Below are the code and all the weights of a small trained network. Each question names an input and a target symbol and asks about switching units off, where a switched-off unit gives its printed mean instead of its output.

import numpy as np


def w(rows, s, z=0):
    codes = np.array(rows[::2]) - 128.0
    scale = np.full(codes.shape[1], s)
    scale[-1] = z or s
    return codes * scale


def norm(h):
    return h / np.sqrt((h * h).mean(-1, keepdims=True) + 1e-5)


def f(y):
    return np.maximum(y, 0)


def softmax(a):
    e = np.exp(a - a.max(-1, keepdims=True))
    return e / e.sum(-1, keepdims=True)


def log_softmax(a):
    a = a - a.max(-1, keepdims=True)
    return a - np.log(np.exp(a).sum(-1, keepdims=True))


def net(x, mask):
    ids = ['ΛΠΩβεζημστφ'.index(c) for c in x.split()]
    T = len(ids)
    res = E[ids] + P[:T]
    u = 0
    for l in range(2):
        q, k, v = (norm(res) @ M[l].T for M in (Q, K, V))
        z = softmax(np.where(np.tri(T) > 0, q @ k.T / 4**0.5, -1e9)) @ v
        res = res + np.where(mask[u], z, O[l][:, -1]) @ O[l][:, :-1]
        u += 1
        y = f(norm(res) @ A[l][:, :-1].T + A[l][:, -1])
        res = res + np.where(mask[u : u + 4], y, B[l][:, -1]) @ B[l][:, :-1]
        u += 4
    return log_softmax(norm(res)[-1] @ U[:, :-1].T + U[:, -1])


Q, K, V, O, A, B = {}, {}, {}, {}, {}, {}
E = w([
[68,65,253,96,138,205],'Λ',
[133,114,109,50,199,133],'Π',
[200,87,139,120,155,140],'Ω',
[172,103,103,133,130,125],'β',
[137,105,106,56,205,141],'ε',
[104,137,122,41,117,48],'ζ',
[209,82,95,129,132,126],'η',
[111,235,203,103,111,81],'μ',
[169,186,151,114,101,135],'σ',
[121,138,102,138,134,237],'τ',
[122,143,144,231,64,165],'φ',
],0.012)
P = w([
[1,142,190,80,74,150],'0',
[160,73,175,111,128,110],'1',
[148,102,178,117,133,113],'2',
[152,107,174,143,137,126],'3',
[154,122,165,154,170,134],'4',
[155,121,164,166,182,141],'5',
[156,113,160,176,191,151],'6',
],0.0067)
Q[0] = w([
[167,115,168,90,175,116],'L0H0',
[162,161,98,51,144,117],'L0H0',
[255,96,173,231,88,166],'L0H0',
[78,86,70,77,152,160],'L0H0',
],0.0086)
K[0] = w([
[81,230,62,126,92,236],'L0H0',
[49,172,125,153,75,166],'L0H0',
[186,204,159,239,206,140],'L0H0',
[80,106,154,2,119,97],'L0H0',
],0.0061)
V[0] = w([
[115,162,203,254,48,179],'L0H0',
[121,88,88,163,197,204],'L0H0',
[192,99,145,130,76,218],'L0H0',
[209,248,143,96,162,185],'L0H0',
],0.0061)
O[0] = w([
[32,134,121,168,47,103,181],'L0H0',
[135,2,111,73,111,61,87],'L0H0',
[125,159,15,139,99,94,255],'L0H0',
[162,170,182,21,48,136,191],'L0H0',
],0.0063,0.004)
A[0] = w([
[98,235,146,58,121,177,169],'L0N0',
[44,143,160,43,117,99,249],'L0N1',
[104,120,150,154,123,254,11],'L0N2',
[136,99,115,103,184,200,220],'L0N3',
],0.0067,0.0016)
B[0] = w([
[255,31,38,131,92,141,254],'L0N0',
[144,66,136,220,217,150,224],'L0N1',
[20,64,53,61,100,190,163],'L0N2',
[123,94,168,186,105,25,227],'L0N3',
],0.0053,0.0041)
Q[1] = w([
[37,115,130,116,141,120],'L1H0',
[93,146,154,141,149,240],'L1H0',
[116,122,167,43,253,82],'L1H0',
[156,52,39,89,141,105],'L1H0',
],0.0064)
K[1] = w([
[13,183,172,205,111,205],'L1H0',
[75,213,164,46,172,127],'L1H0',
[27,33,131,253,240,142],'L1H0',
[167,66,44,202,137,9],'L1H0',
],0.006)
V[1] = w([
[158,171,82,17,132,121],'L1H0',
[102,127,101,107,108,2],'L1H0',
[132,103,43,87,85,108],'L1H0',
[78,140,88,161,142,126],'L1H0',
],0.0055)
O[1] = w([
[73,87,65,158,192,48,123],'L1H0',
[47,131,114,118,110,151,137],'L1H0',
[135,187,54,153,113,221,250],'L1H0',
[167,88,138,147,254,128,51],'L1H0',
],0.0071,0.0024)
A[1] = w([
[154,191,64,193,147,171,65],'L1N0',
[24,131,154,247,20,136,5],'L1N1',
[106,71,166,59,253,177,197],'L1N2',
[177,68,117,227,125,83,240],'L1N3',
],0.0053,0.0012)
B[1] = w([
[175,117,186,94,138,123,199],'L1N0',
[119,139,102,116,146,10,200],'L1N1',
[101,169,106,116,68,135,205],'L1N2',
[74,130,172,169,166,140,254],'L1N3',
],0.012,0.0046)
U = w([
[39,96,193,140,54,185,250],'Λ',
[115,212,27,87,188,118,82],'Π',
[118,95,143,69,125,73,33],'Ω',
[76,157,148,150,128,133,129],'β',
[127,93,152,30,139,78,73],'ε',
[101,161,132,152,133,130,33],'ζ',
[188,55,105,218,189,131,111],'η',
[147,182,254,148,131,121,86],'μ',
[205,197,116,98,26,143,212],'σ',
[103,59,36,132,46,173,164],'τ',
[64,155,77,197,67,19,178],'φ',
],0.0078,0.0017)

Each question gives the input, a string of symbols that net reads in full, and the target symbol t.
The units are the heads (4 rows each of Q, K, V and O) and the neurons (one row each of A and B). Each row of codes is followed by its name. A weight is (code - 128) times the scale printed after its matrix; where a second scale follows, it is the last column's (O, A, B and U).
mask holds one flag per unit, layer by layer, with each layer's heads first. A switched-off unit (its flag False) gives its mean, the last column of its rows in O or B, instead of its output. The means were averaged over made-up inputs and are rounded, as every weight is.
A unit's drop is (log p(t) with every unit on - log p(t) with that unit switched off) / (log p(t) with every unit on - log p(t) with every unit switched off).
unit that matters most: the unit with the biggest drop
top k neurons: the k neurons with the biggest drops, biggest first
k most important neurons of layer l: the k neurons of layer l with the biggest drops, biggest first
drop when u is switched off: that unit's drop, to one decimal
input η Π η σ Π τ ζ, target Π: 2 most important neurons of layer 0 -> L0N0; L0N3
input η Π β, target η: unit that matters most -> L0H0
input σ σ ε σ ε, target η: top 2 neurons -> L0N0; L0N3
input Ω Π σ τ Π σ ε, target σ: top 2 neurons -> L1N2; L0N0
input η η ε, target Π: top 4 neurons -> L1N2; L0N0; L0N1; L1N1
input σ φ Π φ Π τ, target τ: 2 most important neurons of layer 0 -> L0N2; L0N3
input Ω η Π, target σ: 3 most important neurons of layer 1 -> L1N2; L1N3; L1N1
input ε τ Ω, target τ: top 2 neurons -> L1N1; L1N0
input ζ η η Π ε, target μ: top 3 neurons -> L0N3; L1N2; L1N1
input Ω Λ η σ μ, target σ: top 2 neurons -> L0N0; L0N3
input η Λ Π, target Π: top 3 neurons -> L1N2; L0N0; L1N1
input σ ζ η φ Π Π, target η: top 2 neurons -> L0N0; L0N3
input σ Λ φ η Ω, target φ: top 3 neurons -> L1N1; L0N0; L0N1
input σ η ζ, target η: top 2 neurons -> L0N0; L0N1
input φ σ Ω β, target σ: top neuron -> L0N3
input η η Π Ω σ η η, target σ: top 3 neurons -> L0N1; L0N0; L1N1
input σ η σ ζ, target η: 3 most important neurons of layer 0 -> L0N1; L0N0; L0N3
input σ σ τ ζ η, target τ: top 2 neurons -> L1N1; L1N2
input η φ η σ η η ζ, target Π: 2 most important neurons of layer 0 -> L0N0; L0N1
input Π μ η, target μ: unit that matters most -> L0H0
input η φ η η μ φ η, target φ: top 2 neurons -> L1N1; L0N0
input μ σ σ η Ω, target σ: top 2 neurons -> L0N1; L1N1
input η σ Ω Π τ, target τ: 3 most important neurons of layer 0 -> L0N2; L0N3; L0N1
input ζ σ σ η ε, target μ: 2 most important neurons of layer 0 -> L0N3; L0N1
input σ σ σ Π, target η: 2 most important neurons of layer 0 -> L0N0; L0N1
input Ω η Π ε, target σ: 2 most important neurons of layer 0 -> L0N0; L0N1
input σ η σ ε ε, target η: most important neuron of layer 0 -> L0N0
input Ω η σ ζ, target σ: 2 most important neurons of layer 1 -> L1N2; L1N1
input σ η η φ σ, target φ: drop when L1N1 is switched off -> 0.3
